Below is a small trained network, with its code and all its weights. Each question gives an input and a target symbol and asks what happens when units are switched off, that is, made to give their printed mean instead of their output.

import numpy as np


def w(rows, s, z=0):
    codes = np.array(rows[::2]) - 128.0
    scale = np.full(codes.shape[1], s)
    scale[-1] = z or s
    return codes * scale


def f(y):
    return y / 2 * (1 + np.tanh(0.7978845608 * (y + 0.044715 * y**3)))


def softmax(a):
    e = np.exp(a - a.max(-1, keepdims=True))
    return e / e.sum(-1, keepdims=True)


def log_softmax(a):
    a = a - a.max(-1, keepdims=True)
    return a - np.log(np.exp(a).sum(-1, keepdims=True))


def net(x, mask):
    ids = ['αβδζθστ'.index(c) for c in x.split()]
    T = len(ids)
    res = E[ids] + P[:T]
    u = 0
    for l in range(2):
        r = res
        for j in range(2):
            rows = slice(4 * j, 4 * j + 4)
            q, k, v = (r @ M[l][rows].T for M in (Q, K, V))
            z = softmax(np.where(np.tri(T) > 0, q @ k.T / 4**0.5, -1e9)) @ v
            o = O[l][rows]
            res = res + np.where(mask[u + j], z, o[:, -1]) @ o[:, :-1]
        u += 2
        y = f(res @ A[l][:, :-1].T + A[l][:, -1])
        res = res + np.where(mask[u : u + 8], y, B[l][:, -1]) @ B[l][:, :-1]
        u += 8
    return log_softmax(res[-1] @ U[:, :-1].T + U[:, -1])


Q, K, V, O, A, B = {}, {}, {}, {}, {}, {}
E = w([
[228,17,32,119,202,198,59],'α',
[75,1,244,191,210,101,96],'β',
[185,213,135,62,7,180,103],'δ',
[76,225,170,22,236,210,40],'ζ',
[170,149,189,85,159,42,222],'θ',
[116,230,58,225,179,117,134],'σ',
[89,45,14,53,101,46,122],'τ',
],0.0073)
P = w([
[81,124,203,156,2,37,118],'0',
[216,170,78,100,177,153,245],'1',
[187,167,104,81,210,133,197],'2',
[166,173,111,68,212,121,180],'3',
[160,173,128,51,212,103,140],'4',
[156,205,131,50,215,94,126],'5',
[147,201,152,39,225,92,136],'6',
[149,204,152,42,216,82,93],'7',
[146,206,142,28,237,68,120],'8',
[150,194,142,53,215,81,121],'9',
],0.0041)
Q[0] = w([
[120,104,112,160,92,161,93],'0.h1',
[99,57,153,171,45,162,144],'0.h1',
[130,105,123,148,115,146,111],'0.h1',
[155,147,100,53,137,82,132],'0.h1',
[104,142,92,118,204,167,111],'0.h2',
[103,181,176,102,139,138,89],'0.h2',
[119,82,162,213,83,151,142],'0.h2',
[160,119,180,182,88,82,255],'0.h2',
],0.0079)
K[0] = w([
[139,93,81,115,131,165,111],'0.h1',
[195,49,56,147,202,197,161],'0.h1',
[114,106,89,146,133,154,120],'0.h1',
[126,139,156,152,82,102,128],'0.h1',
[125,152,147,2,224,125,104],'0.h2',
[73,118,93,109,131,156,55],'0.h2',
[187,96,88,183,118,161,179],'0.h2',
[178,68,105,188,18,70,146],'0.h2',
],0.0075)
V[0] = w([
[133,79,138,169,103,205,35],'0.h1',
[185,210,90,63,91,144,131],'0.h1',
[76,81,128,101,67,151,44],'0.h1',
[97,159,204,65,215,160,150],'0.h1',
[250,136,147,71,227,126,141],'0.h2',
[13,231,164,33,196,197,37],'0.h2',
[159,146,79,19,254,188,83],'0.h2',
[87,66,47,154,159,167,88],'0.h2',
],0.0051)
O[0] = w([
[105,91,125,146,83,161,84,2],'0.h1',
[177,170,77,106,136,168,169,170],'0.h1',
[111,116,128,123,39,147,122,37],'0.h1',
[137,100,174,136,143,149,163,195],'0.h1',
[165,115,142,115,181,135,175,246],'0.h2',
[89,140,142,157,98,201,254,184],'0.h2',
[160,111,120,138,149,183,185,222],'0.h2',
[114,99,78,150,132,149,119,60],'0.h2',
],0.0082,0.0033)
A[0] = w([
[187,121,113,79,172,82,155,217],'0.n1',
[118,115,69,80,112,2,114,195],'0.n2',
[133,242,133,102,74,95,164,133],'0.n3',
[89,166,83,226,144,117,114,194],'0.n4',
[223,221,107,128,157,177,173,243],'0.n5',
[121,69,184,150,191,86,95,149],'0.n6',
[131,201,93,206,168,89,116,190],'0.n7',
[184,122,157,130,217,160,91,248],'0.n8',
],0.0064,0.0017)
B[0] = w([
[202,109,113,37,179,90,106,219],'0.n1',
[82,178,129,33,114,84,180,152],'0.n2',
[183,211,206,169,118,125,12,162],'0.n3',
[59,175,85,198,165,90,118,128],'0.n4',
[236,112,129,153,91,98,170,254],'0.n5',
[137,109,202,140,110,86,97,144],'0.n6',
[130,195,74,183,198,41,127,155],'0.n7',
[194,2,108,179,163,96,133,198],'0.n8',
],0.0052,0.0097)
Q[1] = w([
[119,171,218,157,158,92,204],'1.h1',
[16,143,41,253,136,144,70],'1.h1',
[179,197,111,239,195,30,213],'1.h1',
[134,105,234,72,188,90,144],'1.h1',
[211,135,162,115,149,112,158],'1.h2',
[232,113,161,70,212,62,132],'1.h2',
[209,110,173,58,207,72,213],'1.h2',
[199,139,134,113,158,87,135],'1.h2',
],0.0047)
K[1] = w([
[61,106,166,88,45,94,89],'1.h1',
[252,77,119,67,148,124,151],'1.h1',
[111,101,199,52,66,201,93],'1.h1',
[97,225,117,172,21,140,63],'1.h1',
[100,135,178,93,16,111,17],'1.h2',
[10,181,191,105,16,86,2],'1.h2',
[57,181,164,173,76,51,72],'1.h2',
[62,125,212,145,19,105,2],'1.h2',
],0.0048)
V[1] = w([
[141,154,210,95,154,124,223],'1.h1',
[86,107,171,114,98,133,211],'1.h1',
[66,168,98,206,107,153,151],'1.h1',
[101,105,108,121,120,113,237],'1.h1',
[181,102,12,97,215,168,185],'1.h2',
[76,183,115,166,204,81,145],'1.h2',
[49,39,94,83,108,75,104],'1.h2',
[146,45,193,212,254,161,96],'1.h2',
],0.0057)
O[1] = w([
[155,162,207,84,166,133,191,161],'1.h1',
[81,122,204,94,192,171,194,121],'1.h1',
[78,187,120,204,127,164,162,89],'1.h1',
[107,135,111,58,219,182,175,111],'1.h1',
[186,104,42,105,143,141,211,1],'1.h2',
[93,215,91,192,253,77,115,173],'1.h2',
[52,59,111,78,175,112,127,159],'1.h2',
[170,34,161,218,157,109,159,54],'1.h2',
],0.0054,0.0093)
A[1] = w([
[89,121,70,159,111,164,28,249],'1.n1',
[114,97,87,101,191,79,91,148],'1.n2',
[155,119,121,115,143,108,99,101],'1.n3',
[207,49,93,163,149,151,136,179],'1.n4',
[144,56,79,166,101,135,152,12],'1.n5',
[106,152,160,138,26,167,98,34],'1.n6',
[152,106,136,53,148,161,158,254],'1.n7',
[125,160,2,149,67,197,167,240],'1.n8',
],0.0068,0.0023)
B[1] = w([
[119,3,48,196,61,199,178,139],'1.n1',
[93,107,117,88,159,26,154,228],'1.n2',
[126,92,103,132,66,84,151,178],'1.n3',
[197,84,127,135,150,116,102,203],'1.n4',
[111,194,158,72,219,108,119,122],'1.n5',
[114,122,125,158,180,130,208,130],'1.n6',
[118,116,127,59,125,193,102,254],'1.n7',
[51,92,24,231,86,246,163,134],'1.n8',
],0.0056,0.0068)
U = w([
[185,37,49,158,98,137,104,3],'α',
[58,72,214,196,148,116,72,108],'β',
[183,172,144,146,2,164,33,168],'δ',
[104,138,152,166,162,212,192,216],'ζ',
[180,167,181,96,156,65,101,146],'θ',
[119,190,58,242,167,86,135,178],'σ',
[35,136,45,52,130,132,140,57],'τ',
],0.0059,0.0022)

Each question gives the input, a string of symbols that net reads in full, and the target symbol t.
The units are the heads (4 rows each of Q, K, V and O) and the neurons (one row each of A and B). Each row of codes is followed by its name. A weight is (code - 128) times the scale printed after its matrix; where a second scale follows, it is the last column's (O, A, B and U).
mask holds one flag per unit, layer by layer, with each layer's heads first. A switched-off unit (its flag False) gives its mean, the last column of its rows in O or B, instead of its output. The means were averaged over made-up inputs and are rounded, as every weight is.
A unit's drop is (log p(t) with every unit on - log p(t) with that unit switched off) / (log p(t) with every unit on - log p(t) with every unit switched off).
The circuit of an input: a set's keep is (log p(t) with only the set's units on - log p(t) with every unit switched off) / (log p(t) with every unit on - log p(t) with every unit switched off). Starting from the 12 units with the biggest drops (on a tie, the unit counted first), units are removed one at a time, each time the one whose removal leaves the highest keep (on an exact tie, the one counted first), for as long as the keep stays at least 0.8.
units of the circuit, in order: the units of the circuit, biggest drop first
top k neurons: the k neurons with the biggest drops, biggest first
top k neurons in layer l: the k neurons of layer l with the biggest drops, biggest first
which heads matter: for each layer, one digit per head in row order, 1 if its drop is at least 0.15 and else 0, layers parted by /
input ζ σ β β, target ζ: units of the circuit, in order -> 1.h1; 0.h2; 1.h2
input σ θ ζ α, target σ: top 3 neurons -> 0.n4; 0.n5; 0.n1
input ζ θ α θ δ θ ζ α, target ζ: units of the circuit, in order -> 0.h2; 1.h1
input α σ α β α σ θ α δ, target α: units of the circuit, in order -> 1.h2; 0.h2
input β δ τ ζ ζ σ θ, target β: units of the circuit, in order -> 1.h2; 0.h1; 0.h2; 0.n6
input ζ σ τ θ τ δ, target ζ: units of the circuit, in order -> 0.h2; 1.h1; 0.n1; 1.h2
input σ θ ζ, target σ: top neuron in layer 1 -> 1.n7
input σ θ τ β, target σ: which heads matter -> 01 / 11
input σ τ α σ σ, target σ: which heads matter -> 00 / 01
input α σ ζ, target α: which heads matter -> 00 / 11
input τ θ σ α α τ, target τ: which heads matter -> 00 / 01
input δ ζ θ σ σ θ θ δ, target δ: top 2 neurons -> 0.n3; 1.n2
input α ζ σ θ θ ζ α, target α: top 2 neurons -> 1.n4; 0.n5
input σ θ ζ σ θ ζ α, target σ: which heads matter -> 11 / 11
input τ α θ τ δ, target τ: top neuron -> 0.n2
input α δ α θ θ α β, target α: units of the circuit, in order -> 1.h2; 1.n4
input δ θ β θ τ σ, target δ: top 3 neurons -> 0.n3; 1.n2; 0.n8
input θ ζ δ ζ σ, target ζ: which heads matter -> 01 / 10
input τ δ θ, target τ: top 2 neurons in layer 0 -> 0.n2; 0.n5
input σ θ θ θ θ δ θ θ β, target σ: top neuron -> 0.n4
input σ θ α β θ τ ζ τ, target σ: top 3 neurons in layer 0 -> 0.n4; 0.n1; 0.n7
input σ ζ ζ θ τ, target σ: top 2 neurons -> 0.n4; 0.n5
input ζ α β, target ζ: top 2 neurons in layer 0 -> 0.n1; 0.n3
